Here is a tiny trained network, its code and every weight. The questions are about switching its units off for an input and a class, where a switched-off unit gives its printed mean instead of its output.

import numpy as np


def w(rows, s, z=0):
    codes = np.array(rows[::2]) - 128.0
    scale = np.full(codes.shape[1], s)
    scale[-1] = z or s
    return codes * scale


def norm(h):
    return h / np.sqrt((h * h).mean(-1, keepdims=True) + 1e-5)


def f(y):
    return y / 2 * (1 + np.tanh(0.7978845608 * (y + 0.044715 * y**3)))


def log_softmax(a):
    a = a - a.max(-1, keepdims=True)
    return a - np.log(np.exp(a).sum(-1, keepdims=True))


def net(x, mask):
    res = np.array(x, float).reshape(1, 5) / 4 @ E
    u = 0
    for l in range(2):
        y = f(norm(res) @ A[l][:, :-1].T + A[l][:, -1])
        res = res + np.where(mask[u : u + 9], y, B[l][:, -1]) @ B[l][:, :-1]
        u += 9
    return log_softmax(norm(res)[-1] @ U[:, :-1].T + U[:, -1])


A, B = {}, {}
E = w([
[90,168,187,126,69,4,186,90],'x0',
[177,58,33,128,2,175,166,97],'x1',
[195,102,199,131,68,40,100,163],'x2',
[30,89,77,194,112,84,84,111],'x3',
[148,157,47,178,142,108,140,136],'x4',
],0.0077)
A[0] = w([
[138,167,166,96,224,109,9,217,230],'L0N1',
[74,171,83,199,191,119,162,97,2],'L0N2',
[74,166,172,81,128,84,129,140,99],'L0N3',
[105,141,74,158,173,127,199,96,36],'L0N4',
[76,116,29,148,143,148,83,128,145],'L0N5',
[101,139,201,128,128,58,170,111,15],'L0N6',
[113,185,70,169,109,188,105,95,206],'L0N7',
[205,155,120,89,153,141,146,104,74],'L0N8',
[171,100,93,156,125,95,74,150,6],'L0N9',
],0.011,0.0036)
B[0] = w([
[109,54,165,188,195,213,218,106,254],'L0N1',
[35,197,167,199,148,132,24,189,173],'L0N2',
[149,198,168,154,161,113,111,5,179],'L0N3',
[21,222,59,47,96,165,135,168,158],'L0N4',
[136,173,1,85,51,99,167,163,205],'L0N5',
[220,173,111,31,149,141,37,127,183],'L0N6',
[128,60,81,81,50,135,137,154,196],'L0N7',
[112,138,106,113,35,109,201,108,159],'L0N8',
[116,139,169,168,98,147,103,172,137],'L0N9',
],0.0087,0.0095)
A[1] = w([
[217,164,250,137,98,80,185,141,72],'L1N1',
[193,102,105,141,114,95,76,174,123],'L1N2',
[56,182,112,127,254,142,112,85,127],'L1N3',
[120,175,167,162,148,176,101,126,128],'L1N4',
[141,124,150,72,103,120,59,132,176],'L1N5',
[103,125,88,206,125,63,132,197,93],'L1N6',
[146,163,157,89,147,58,47,60,3],'L1N7',
[105,13,181,150,117,122,65,89,156],'L1N8',
[140,25,85,52,118,171,174,118,151],'L1N9',
],0.0099,0.0038)
B[1] = w([
[136,98,34,8,112,161,163,103,232],'L1N1',
[145,42,153,130,178,87,93,180,157],'L1N2',
[198,37,185,176,90,122,163,124,233],'L1N3',
[189,121,158,123,135,162,205,133,170],'L1N4',
[161,203,178,229,76,128,124,113,168],'L1N5',
[106,172,141,156,125,94,2,118,159],'L1N6',
[181,180,110,39,133,49,36,105,193],'L1N7',
[178,157,241,157,195,147,125,124,173],'L1N8',
[197,60,134,130,136,73,244,121,253],'L1N9',
],0.0086,0.0068)
U = w([
[130,124,233,164,226,146,162,121,236],'0',
[184,201,161,49,122,50,32,105,98],'1',
[142,64,68,75,95,142,201,169,188],'2',
[9,213,68,128,98,115,54,199,38],'3',
[88,105,132,224,110,72,38,176,4],'4',
],0.015,0.0029)

Each question gives the input, the list of numbers given to net, and the class t.
The units are the neurons (one row each of A and B). Each row of codes is followed by its name. A weight is (code - 128) times the scale printed after its matrix; where a second scale follows, it is the last column's (A, B and U).
mask holds one flag per neuron, layer by layer. A switched-off neuron (its flag False) gives its mean, the last column of its row in B, instead of its output. The means were averaged over made-up inputs and are rounded, as every weight is.
A unit's drop is (log p(t) with every unit on - log p(t) with that unit switched off) / (log p(t) with every unit on - log p(t) with every unit switched off).
The circuit of an input: a set's keep is (log p(t) with only the set's units on - log p(t) with every unit switched off) / (log p(t) with every unit on - log p(t) with every unit switched off). Starting from the 12 units with the biggest drops (on a tie, the unit counted first), units are removed one at a time, each time the one whose removal leaves the highest keep (on an exact tie, the one counted first), for as long as the keep stays at least 0.8.
circuit, biggest first: the units of the circuit, biggest drop first
k most important neurons: the k neurons with the biggest drops, biggest first
k most important neurons of layer l: the k neurons of layer l with the biggest drops, biggest first
drop when u is switched off: that unit's drop, to one decimal
input [5,-3,-4,-4,-6], class 1: circuit, biggest first => [L0N6]
input [-2,2,7,0,-3], class 0: circuit, biggest first => [L1N8; L0N5]
input [-8,-7,-3,8,1], class 4: 2 most important neurons => [L0N2; L0N5]
input [-5,7,4,4,-8], class 0: 2 most important neurons of layer 1 => [L1N8; L1N1]
input [-5,-7,-4,6,5], class 3: 2 most important neurons => [L0N2; L0N5]
input [-3,8,2,-1,-8], class 0: circuit, biggest first => [L0N5; L1N8]
input [5,-1,-8,8,-8], class 3: 2 most important neurons => [L0N1; L0N5]
input [-1,-6,-7,7,-3], class 4: 2 most important neurons of layer 0 => [L0N2; L0N5]
input [-6,5,5,5,-6], class 4: circuit, biggest first => [L0N1; L1N1; L1N5]
input [7,-5,-4,-8,0], class 1: 2 most important neurons => [L0N6; L1N7]
input [8,-5,-8,-1,-7], class 1: 3 most important neurons of layer 0 => [L0N6; L0N1; L0N3]
input [5,-5,-3,-6,-6], class 1: 2 most important neurons => [L0N6; L0N3]
input [-5,6,4,-1,-8], class 0: 2 most important neurons => [L0N5; L1N8]
input [0,-4,7,6,1], class 0: circuit, biggest first => [L0N1]
input [1,6,8,4,-8], class 1: 2 most important neurons => [L0N1; L0N7]
input [4,-6,-3,6,4], class 4: 2 most important neurons => [L0N2; L1N3]
input [-4,3,3,8,4], class 4: 3 most important neurons of layer 1 => [L1N6; L1N1; L1N2]
input [-2,6,1,-1,-8], class 0: circuit, biggest first => [L0N5; L1N8]
input [-4,0,2,0,8], class 3: circuit, biggest first => [L0N9; L1N6; L1N3]
input [-7,-1,-2,5,7], class 3: circuit, biggest first => [L0N2]
input [-2,2,7,0,-1], class 0: 2 most important neurons of layer 1 => [L1N8; L1N7]
input [-4,5,7,7,7], class 4: 2 most important neurons of layer 1 => [L1N6; L1N1]
input [5,-3,-2,-3,-8], class 1: 2 most important neurons => [L0N6; L1N7]
input [1,-3,5,-8,3], class 2: 2 most important neurons => [L1N1; L0N8]
input [-1,-1,-4,1,-1], class 3: drop when L0N2 is switched off => 0.3
